Here is a tiny trained network, its code and every weight. The questions are about switching its units off for an input and a target symbol, where a switched-off unit gives its printed mean instead of its output.

import numpy as np


def w(rows, s, z=0):
    codes = np.array(rows[::2]) - 128.0
    scale = np.full(codes.shape[1], s)
    scale[-1] = z or s
    return codes * scale


def norm(h):
    return h / np.sqrt((h * h).mean(-1, keepdims=True) + 1e-5)


def f(y):
    return y / 2 * (1 + np.tanh(0.7978845608 * (y + 0.044715 * y**3)))


def softmax(a):
    e = np.exp(a - a.max(-1, keepdims=True))
    return e / e.sum(-1, keepdims=True)


def log_softmax(a):
    a = a - a.max(-1, keepdims=True)
    return a - np.log(np.exp(a).sum(-1, keepdims=True))


def net(x, mask):
    ids = ['Θαγλπστ'.index(c) for c in x.split()]
    T = len(ids)
    res = E[ids] + P[:T]
    u = 0
    for l in range(2):
        r = norm(res)
        for j in range(3):
            rows = slice(2 * j, 2 * j + 2)
            q, k, v = (r @ M[l][rows].T for M in (Q, K, V))
            z = softmax(np.where(np.tri(T) > 0, q @ k.T / 2**0.5, -1e9)) @ v
            o = O[l][rows]
            res = res + np.where(mask[u + j], z, o[:, -1]) @ o[:, :-1]
        u += 3
        y = f(norm(res) @ A[l][:, :-1].T + A[l][:, -1])
        res = res + np.where(mask[u : u + 16], y, B[l][:, -1]) @ B[l][:, :-1]
        u += 16
    return log_softmax(norm(res)[-1] @ U[:, :-1].T + U[:, -1])


Q, K, V, O, A, B = {}, {}, {}, {}, {}, {}
E = w([
[58,98,117,231,92,85,82,131,92,105],'Θ',
[91,173,157,102,98,61,51,172,160,142],'α',
[96,187,36,170,170,145,119,185,109,129],'γ',
[150,166,98,142,200,111,3,64,122,123],'λ',
[163,137,107,186,98,63,128,88,138,178],'π',
[166,31,143,156,154,119,133,115,138,144],'σ',
[182,89,100,106,130,167,111,133,151,176],'τ',
],0.022)
P = w([
[78,204,158,142,123,204,174,103,235,93],'0',
[117,170,239,247,160,208,101,171,181,156],'1',
[117,146,220,222,164,164,90,189,151,185],'2',
[77,138,193,153,140,152,118,137,70,252],'3',
[71,125,129,126,164,84,111,136,86,249],'4',
[92,111,79,112,168,41,114,144,110,219],'5',
[112,114,53,88,158,16,104,140,125,159],'6',
[138,123,63,70,140,18,110,140,95,108],'7',
[167,98,38,80,109,25,89,159,99,65],'8',
[213,93,51,72,83,29,86,190,59,6],'9',
],0.016)
Q[0] = w([
[82,166,201,69,94,229,183,55,45,152],'L0H0',
[74,124,153,135,187,117,134,122,110,251],'L0H0',
[159,124,157,169,186,113,117,104,150,197],'L0H1',
[137,164,39,153,95,40,46,152,71,179],'L0H1',
[166,103,121,141,91,93,82,168,130,106],'L0H2',
[166,92,116,101,112,125,178,101,140,108],'L0H2',
],0.017)
K[0] = w([
[119,155,203,213,137,171,99,159,126,104],'L0H0',
[141,113,146,155,145,158,106,153,152,254],'L0H0',
[194,79,142,122,126,161,142,133,147,157],'L0H1',
[206,63,89,76,133,90,97,134,60,127],'L0H1',
[134,119,89,67,141,116,133,118,96,83],'L0H2',
[106,150,165,133,84,131,129,104,145,92],'L0H2',
],0.019)
V[0] = w([
[214,158,85,35,103,191,67,165,178,189],'L0H0',
[51,130,133,57,203,192,24,215,101,58],'L0H0',
[201,216,105,163,190,115,38,36,81,126],'L0H1',
[59,238,90,154,45,77,139,171,72,132],'L0H1',
[92,116,53,102,243,236,106,107,76,35],'L0H2',
[245,126,69,115,167,143,151,199,102,169],'L0H2',
],0.011)
O[0] = w([
[90,47,70,198,104,200,93,143,153,204,181],'L0H0',
[30,115,80,116,107,126,104,70,79,114,42],'L0H0',
[137,154,155,132,171,115,5,103,70,155,254],'L0H1',
[145,214,130,164,46,168,94,108,160,119,69],'L0H1',
[160,162,115,119,158,87,141,65,148,157,101],'L0H2',
[96,163,143,191,148,100,167,156,186,170,152],'L0H2',
],0.017,0.0081)
A[0] = w([
[191,143,165,103,111,70,214,170,139,142,115],'L0N0',
[47,91,121,154,22,160,130,141,85,59,10],'L0N1',
[146,189,177,67,111,59,159,116,66,31,6],'L0N2',
[56,198,70,166,85,119,187,66,196,124,61],'L0N3',
[47,179,128,165,85,64,77,87,100,119,62],'L0N4',
[118,145,167,2,147,126,89,170,145,130,76],'L0N5',
[89,108,139,113,98,54,96,63,121,163,107],'L0N6',
[152,128,142,78,46,179,171,137,179,83,62],'L0N7',
[157,207,185,162,85,69,91,155,119,140,61],'L0N8',
[139,131,122,154,218,134,109,163,181,188,81],'L0N9',
[188,71,153,94,109,118,147,60,128,176,90],'L0N10',
[144,181,95,135,99,162,206,156,226,135,102],'L0N11',
[66,140,101,96,170,116,199,121,93,126,113],'L0N12',
[104,165,48,165,107,139,134,132,132,97,83],'L0N13',
[174,77,127,163,134,105,106,121,100,109,111],'L0N14',
[138,93,163,109,195,30,148,150,84,95,80],'L0N15',
],0.015,0.012)
B[0] = w([
[50,164,114,99,186,162,65,129,76,88,223],'L0N0',
[132,118,208,39,6,83,65,177,232,131,154],'L0N1',
[73,64,68,226,79,212,187,40,54,46,148],'L0N2',
[165,207,178,98,150,145,246,97,225,218,152],'L0N3',
[24,197,94,114,174,198,98,154,123,145,226],'L0N4',
[157,130,83,213,145,140,180,126,136,144,149],'L0N5',
[111,135,123,93,201,181,135,191,94,131,186],'L0N6',
[222,62,111,122,144,166,119,102,78,154,137],'L0N7',
[131,150,90,252,130,141,119,227,175,125,237],'L0N8',
[94,65,130,156,49,89,151,137,82,118,254],'L0N9',
[133,145,168,162,118,102,68,170,73,142,135],'L0N10',
[205,90,151,106,189,97,45,98,100,104,138],'L0N11',
[168,200,177,146,138,118,93,154,152,90,148],'L0N12',
[115,179,203,104,104,136,154,110,159,165,145],'L0N13',
[94,164,168,125,130,151,161,183,136,171,184],'L0N14',
[97,213,153,108,168,105,188,212,137,114,232],'L0N15',
],0.013,0.0096)
Q[1] = w([
[55,162,108,201,181,168,62,229,102,130],'L1H0',
[181,109,133,111,115,103,156,8,187,86],'L1H0',
[48,165,49,173,196,169,77,228,116,153],'L1H1',
[90,122,150,149,106,154,122,182,116,173],'L1H1',
[135,145,111,122,114,120,148,83,100,117],'L1H2',
[46,159,107,168,154,142,73,223,102,137],'L1H2',
],0.014)
K[1] = w([
[216,89,144,10,150,152,158,26,142,103],'L1H0',
[40,179,144,159,98,84,98,228,42,197],'L1H0',
[226,86,122,51,149,176,137,40,205,90],'L1H1',
[166,105,85,64,188,204,131,100,149,117],'L1H1',
[119,111,150,148,118,84,145,156,108,172],'L1H2',
[209,68,164,30,145,197,140,72,122,84],'L1H2',
],0.012)
V[1] = w([
[131,33,111,155,149,125,2,194,64,155],'L1H0',
[110,174,64,95,28,162,30,62,179,181],'L1H0',
[159,252,182,65,171,53,58,93,9,89],'L1H1',
[142,84,152,21,56,144,86,208,153,93],'L1H1',
[15,108,105,39,169,44,156,104,164,210],'L1H2',
[99,90,92,95,104,113,179,42,63,58],'L1H2',
],0.012)
O[1] = w([
[109,131,57,178,201,153,129,121,17,85,241],'L1H0',
[102,85,111,140,49,79,88,141,29,164,209],'L1H0',
[118,177,74,60,161,155,50,205,129,199,212],'L1H1',
[161,76,42,156,125,133,206,137,137,195,163],'L1H1',
[67,123,104,146,107,212,99,23,156,150,2],'L1H2',
[227,174,58,248,122,140,77,131,119,150,179],'L1H2',
],0.014,0.0052)
A[1] = w([
[151,206,157,126,105,118,149,70,95,5,60],'L1N0',
[123,139,125,116,196,207,114,108,198,130,147],'L1N1',
[157,91,110,176,92,109,70,118,98,135,65],'L1N2',
[115,39,89,186,90,134,180,74,99,158,65],'L1N3',
[133,125,118,108,57,86,146,118,49,136,71],'L1N4',
[111,196,99,126,74,160,169,151,139,103,48],'L1N5',
[117,175,183,132,99,148,175,150,177,163,109],'L1N6',
[144,162,129,133,81,137,120,125,102,161,96],'L1N7',
[66,99,118,143,123,199,121,80,138,163,142],'L1N8',
[25,105,117,86,135,128,166,113,111,129,255],'L1N9',
[41,174,155,53,172,145,137,77,132,62,180],'L1N10',
[95,132,202,66,46,121,83,119,160,124,184],'L1N11',
[98,135,71,120,107,165,137,159,147,80,18],'L1N12',
[204,105,162,111,79,113,203,127,186,138,130],'L1N13',
[77,196,49,127,46,159,178,158,147,82,48],'L1N14',
[141,197,173,174,112,167,45,80,160,97,149],'L1N15',
],0.017,0.0087)
B[1] = w([
[250,186,164,120,164,132,109,140,114,58,151],'L1N0',
[126,116,84,180,113,119,199,148,161,211,184],'L1N1',
[122,132,105,191,94,163,100,79,163,141,184],'L1N2',
[154,163,140,96,139,150,80,192,172,52,201],'L1N3',
[113,137,75,137,169,142,135,148,182,180,145],'L1N4',
[151,101,159,140,140,119,193,83,144,128,139],'L1N5',
[211,110,142,120,133,118,171,175,150,138,164],'L1N6',
[130,119,102,140,111,133,124,120,158,164,148],'L1N7',
[95,131,78,156,73,184,102,81,160,133,192],'L1N8',
[80,72,68,106,141,133,159,83,120,109,248],'L1N9',
[71,167,91,14,140,129,136,103,152,70,204],'L1N10',
[147,53,180,86,63,64,118,143,108,90,165],'L1N11',
[74,123,161,94,99,105,129,92,133,122,125],'L1N12',
[56,142,45,152,181,119,36,140,66,181,137],'L1N13',
[145,76,189,127,118,129,197,67,177,121,150],'L1N14',
[132,209,180,143,85,233,60,101,140,106,198],'L1N15',
],0.016,0.013)
U = w([
[105,147,151,198,131,122,199,51,91,31,151],'Θ',
[82,132,198,49,43,71,105,119,165,138,107],'α',
[95,199,150,113,184,183,221,110,235,224,100],'γ',
[1,208,86,108,190,170,35,135,52,141,2],'λ',
[214,194,180,192,134,99,101,198,111,148,180],'π',
[95,151,119,55,210,33,215,216,90,80,112],'σ',
[95,14,84,203,101,93,203,108,78,226,213],'τ',
],0.0049,0.003)

Each question gives the input, a string of symbols that net reads in full, and the target symbol t.
The units are the heads (2 rows each of Q, K, V and O) and the neurons (one row each of A and B). Each row of codes is followed by its name. A weight is (code - 128) times the scale printed after its matrix; where a second scale follows, it is the last column's (O, A, B and U).
mask holds one flag per unit, layer by layer, with each layer's heads first. A switched-off unit (its flag False) gives its mean, the last column of its rows in O or B, instead of its output. The means were averaged over made-up inputs and are rounded, as every weight is.
A unit's drop is (log p(t) with every unit on - log p(t) with that unit switched off) / (log p(t) with every unit on - log p(t) with every unit switched off).
The circuit of an input: a set's keep is (log p(t) with only the set's units on - log p(t) with every unit switched off) / (log p(t) with every unit on - log p(t) with every unit switched off). Starting from the 12 units with the biggest drops (on a tie, the unit counted first), units are removed one at a time, each time the one whose removal leaves the highest keep (on an exact tie, the one counted first), for as long as the keep stays at least 0.8.
circuit, biggest first: the units of the circuit, biggest drop first
unit that matters most: the unit with the biggest drop
k most important neurons: the k neurons with the biggest drops, biggest first
which heads matter: for each layer, one digit per head in row order, 1 if its drop is at least 0.15 and else 0, layers parted by /
input γ σ γ π σ τ, target τ: circuit, biggest first : [L0H0]
input λ τ Θ τ π τ π γ, target τ: circuit, biggest first : [L0H0 L0N9]
input σ γ τ σ, target γ: which heads matter : 000 / 100
input σ Θ α τ γ, target γ: circuit, biggest first : [L1H0 L0H1]
input Θ Θ α Θ λ Θ Θ α, target π: circuit, biggest first : [L1H2 L0H2 L0H1]
input Θ γ τ λ π τ, target π: circuit, biggest first : [L0H0 L1H2 L0N2]
input σ λ σ σ Θ α σ Θ λ Θ, target γ: circuit, biggest first : [L1H0 L1N1 L0H1]
input Θ σ λ γ Θ τ Θ Θ, target π: 2 most important neurons : [L0N2 L1N9]
input Θ λ Θ α Θ, target α: which heads matter : 110 / 000
input π Θ π α α σ τ λ, target τ: which heads matter : 000 / 000
input Θ π σ π Θ λ Θ λ, target π: circuit, biggest first : [L1H2 L0H0 L0N2 L1N9]
input π γ π π γ σ λ γ λ, target σ: circuit, biggest first : [L1H2 L0H2]
input σ λ π π α, target π: which heads matter : 100 / 000
input Θ λ Θ α τ, target τ: unit that matters most : L0H1
input Θ λ α σ, target π: circuit, biggest first : [L1H2 L0H0 L0N2]
input Θ Θ π α σ λ, target σ: which heads matter : 010 / 000
input α λ Θ, target τ: circuit, biggest first : [L1H1 L0H2 L0H1 L0N1]
input Θ π λ τ Θ τ λ, target π: circuit, biggest first : [L0H0 L1H2 L0N2]
input γ τ σ τ, target α: 2 most important neurons : [L0N3 L1N11]
input λ α π γ, target π: 3 most important neurons : [L0N8 L1N9 L1N10]
input γ τ γ γ σ π γ σ Θ, target σ: circuit, biggest first : [L0H1]
input λ π Θ σ Θ Θ, target σ: which heads matter : 010 / 000
input π α π, target σ: which heads matter : 100 / 001
input γ λ γ σ γ τ τ π, target τ: which heads matter : 100 / 000
input τ π Θ τ σ γ γ λ, target Θ: which heads matter : 100 / 010
input γ α τ Θ λ, target α: which heads matter : 000 / 100
input α τ λ σ, target τ: which heads matter : 101 / 000
input α σ π λ Θ, target π: which heads matter : 111 / 000
input τ λ Θ σ λ τ λ γ Θ, target Θ: circuit, biggest first : [L1H1]
input σ Θ λ α τ Θ, target γ: circuit, biggest first : [L1H0 L0H1]
